Below are the code and all the weights of a small trained network. Each question names an input and a target symbol and asks about switching units off, where a switched-off unit gives its printed mean instead of its output.

import numpy as np


def w(rows, s, z=0):
    codes = np.array(rows[::2]) - 128.0
    scale = np.full(codes.shape[1], s)
    scale[-1] = z or s
    return codes * scale


def norm(h):
    return h / np.sqrt((h * h).mean(-1, keepdims=True) + 1e-5)


def softmax(a):
    e = np.exp(a - a.max(-1, keepdims=True))
    return e / e.sum(-1, keepdims=True)


def log_softmax(a):
    a = a - a.max(-1, keepdims=True)
    return a - np.log(np.exp(a).sum(-1, keepdims=True))


def net(x, mask):
    ids = ['ΘΨαβεημξπστφω'.index(c) for c in x.split()]
    T = len(ids)
    res = E[ids] + P[:T]
    u = 0
    for l in range(2):
        r = norm(res)
        for j in range(3):
            rows = slice(4 * j, 4 * j + 4)
            q, k, v = (r @ M[l][rows].T for M in (Q, K, V))
            z = softmax(np.where(np.tri(T) > 0, q @ k.T / 4**0.5, -1e9)) @ v
            o = O[l][rows]
            res = res + np.where(mask[u + j], z, o[:, -1]) @ o[:, :-1]
        u += 3
    return log_softmax(norm(res)[-1] @ U[:, :-1].T + U[:, -1])


Q, K, V, O = {}, {}, {}, {}
E = w([
[99,97,151],'Θ',
[113,105,178],'Ψ',
[76,159,59],'α',
[86,162,48],'β',
[78,176,63],'ε',
[101,102,86],'η',
[95,179,58],'μ',
[149,84,102],'ξ',
[139,128,153],'π',
[121,104,160],'σ',
[115,101,152],'τ',
[37,251,168],'φ',
[51,69,97],'ω',
],0.014)
P = w([
[5,131,115],'0',
[17,138,104],'1',
[26,147,98],'2',
[39,153,113],'3',
[52,155,125],'4',
[70,159,149],'5',
[91,167,173],'6',
[124,191,202],'7',
[142,197,210],'8',
[145,196,219],'9',
],0.0035)
Q[0] = w([
[91,147,126],'0.h1',
[139,92,98],'0.h1',
[126,141,242],'0.h1',
[214,92,55],'0.h1',
[254,70,93],'0.h2',
[134,238,34],'0.h2',
[219,44,153],'0.h2',
[122,107,185],'0.h2',
[204,228,39],'0.h3',
[169,124,129],'0.h3',
[127,42,119],'0.h3',
[198,114,31],'0.h3',
],0.01)
K[0] = w([
[114,50,129],'0.h1',
[74,163,169],'0.h1',
[187,125,105],'0.h1',
[63,198,123],'0.h1',
[114,11,22],'0.h2',
[202,165,96],'0.h2',
[45,11,89],'0.h2',
[131,87,159],'0.h2',
[153,149,76],'0.h3',
[171,104,129],'0.h3',
[138,163,222],'0.h3',
[167,140,119],'0.h3',
],0.012)
V[0] = w([
[91,179,129],'0.h1',
[83,148,155],'0.h1',
[158,172,159],'0.h1',
[94,133,156],'0.h1',
[119,197,123],'0.h2',
[108,100,2],'0.h2',
[177,227,159],'0.h2',
[86,173,111],'0.h2',
[221,169,181],'0.h3',
[156,106,207],'0.h3',
[160,185,144],'0.h3',
[210,123,87],'0.h3',
],0.0059)
O[0] = w([
[135,142,120,186],'0.h1',
[99,168,104,198],'0.h1',
[117,90,111,100],'0.h1',
[99,176,47,181],'0.h1',
[136,150,175,166],'0.h2',
[88,39,172,44],'0.h2',
[112,171,138,135],'0.h2',
[183,134,221,187],'0.h2',
[43,73,173,3],'0.h3',
[104,124,210,77],'0.h3',
[98,73,121,100],'0.h3',
[2,143,41,6],'0.h3',
],0.0042,0.0041)
Q[1] = w([
[106,175,89],'1.h1',
[150,85,85],'1.h1',
[166,194,134],'1.h1',
[158,175,154],'1.h1',
[156,76,162],'1.h2',
[188,94,168],'1.h2',
[97,2,133],'1.h2',
[123,229,95],'1.h2',
[94,103,156],'1.h3',
[56,149,93],'1.h3',
[93,177,131],'1.h3',
[177,133,147],'1.h3',
],0.016)
K[1] = w([
[155,145,94],'1.h1',
[45,163,117],'1.h1',
[200,156,118],'1.h1',
[204,134,137],'1.h1',
[157,59,144],'1.h2',
[192,88,134],'1.h2',
[58,18,121],'1.h2',
[136,253,110],'1.h2',
[149,82,125],'1.h3',
[39,126,135],'1.h3',
[93,175,163],'1.h3',
[182,150,143],'1.h3',
],0.016)
V[1] = w([
[129,72,127],'1.h1',
[58,180,89],'1.h1',
[107,63,139],'1.h1',
[183,125,84],'1.h1',
[203,152,41],'1.h2',
[125,203,173],'1.h2',
[115,186,111],'1.h2',
[187,12,111],'1.h2',
[254,169,87],'1.h3',
[73,138,109],'1.h3',
[93,69,95],'1.h3',
[152,157,148],'1.h3',
],0.0082)
O[1] = w([
[77,141,119,58],'1.h1',
[190,142,200,148],'1.h1',
[57,179,121,40],'1.h1',
[97,79,149,139],'1.h1',
[150,3,145,180],'1.h2',
[62,125,149,226],'1.h2',
[92,85,181,195],'1.h2',
[195,146,79,1],'1.h2',
[50,55,119,195],'1.h3',
[151,170,75,129],'1.h3',
[133,193,129,54],'1.h3',
[119,74,134,166],'1.h3',
],0.0069,0.0059)
U = w([
[174,124,104,121],'Θ',
[238,114,99,218],'Ψ',
[128,177,168,114],'α',
[145,64,47,112],'β',
[103,147,163,102],'ε',
[136,129,124,139],'η',
[112,23,209,128],'μ',
[96,130,102,83],'ξ',
[35,138,2,90],'π',
[102,120,95,84],'σ',
[90,136,107,87],'τ',
[73,203,166,96],'φ',
[168,227,118,255],'ω',
],0.014,0.0071)

Each question gives the input, a string of symbols that net reads in full, and the target symbol t.
The units are the heads (4 rows each of Q, K, V and O). Each row of codes is followed by its name. A weight is (code - 128) times the scale printed after its matrix; where a second scale follows, it is the last column's (O and U).
mask holds one flag per head, layer by layer. A switched-off head (its flag False) gives its mean, the last column of its rows in O, instead of its output. The means were averaged over made-up inputs and are rounded, as every weight is.
A unit's drop is (log p(t) with every unit on - log p(t) with that unit switched off) / (log p(t) with every unit on - log p(t) with every unit switched off).
The circuit of an input: a set's keep is (log p(t) with only the set's units on - log p(t) with every unit switched off) / (log p(t) with every unit on - log p(t) with every unit switched off). Starting from all 6 units, units are removed one at a time, each time the one whose removal leaves the highest keep (on an exact tie, the one counted first), for as long as the keep stays at least 0.8.
circuit, biggest first: the units of the circuit, biggest drop first
most important unit: the unit with the biggest drop
heads that matter: for each layer, one digit per head in row order, 1 if its drop is at least 0.15 and else 0, layers parted by /
input μ β ε, target μ: circuit, biggest first => [1.h2 1.h1]
input μ Ψ ξ, target Ψ: heads that matter => 010 / 010
input π π ω π μ, target ω: heads that matter => 001 / 001
input π ω β, target ω: most important unit => 1.h3
input α ε τ, target π: heads that matter => 011 / 110
input β σ Θ, target ω: circuit, biggest first => [1.h2 0.h2]
input τ π Ψ π π α ξ, target Ψ: circuit, biggest first => [1.h2 0.h3]
input π β β π β β ε μ ε, target μ: heads that matter => 000 / 110
input β τ β η π ξ β Θ ε σ, target Ψ: circuit, biggest first => [1.h2 0.h1 0.h2]
input α β μ μ, target μ: heads that matter => 011 / 110
input π β π μ ξ μ μ α, target μ: heads that matter => 010 / 110
input μ β Θ π β ω π μ, target ω: heads that matter => 011 / 001
input β β β, target β: circuit, biggest first => [0.h3 1.h2 1.h1]
input α μ μ π ω, target ω: circuit, biggest first => [1.h3 1.h2]
input β η φ β μ, target φ: heads that matter => 001 / 111
input φ Ψ μ Θ φ Θ β, target φ: circuit, biggest first => [1.h2 1.h3]
input π β ε ω β μ β, target μ: circuit, biggest first => [1.h1]
input Θ ξ σ η, target Ψ: circuit, biggest first => [1.h2 0.h2]
input α η ω Θ α, target ω: heads that matter => 010 / 101
input φ ξ Θ, target Ψ: circuit, biggest first => [0.h1 1.h2 0.h2]
input π π α α α ξ Θ, target Ψ: circuit, biggest first => [1.h2 0.h1 0.h2]
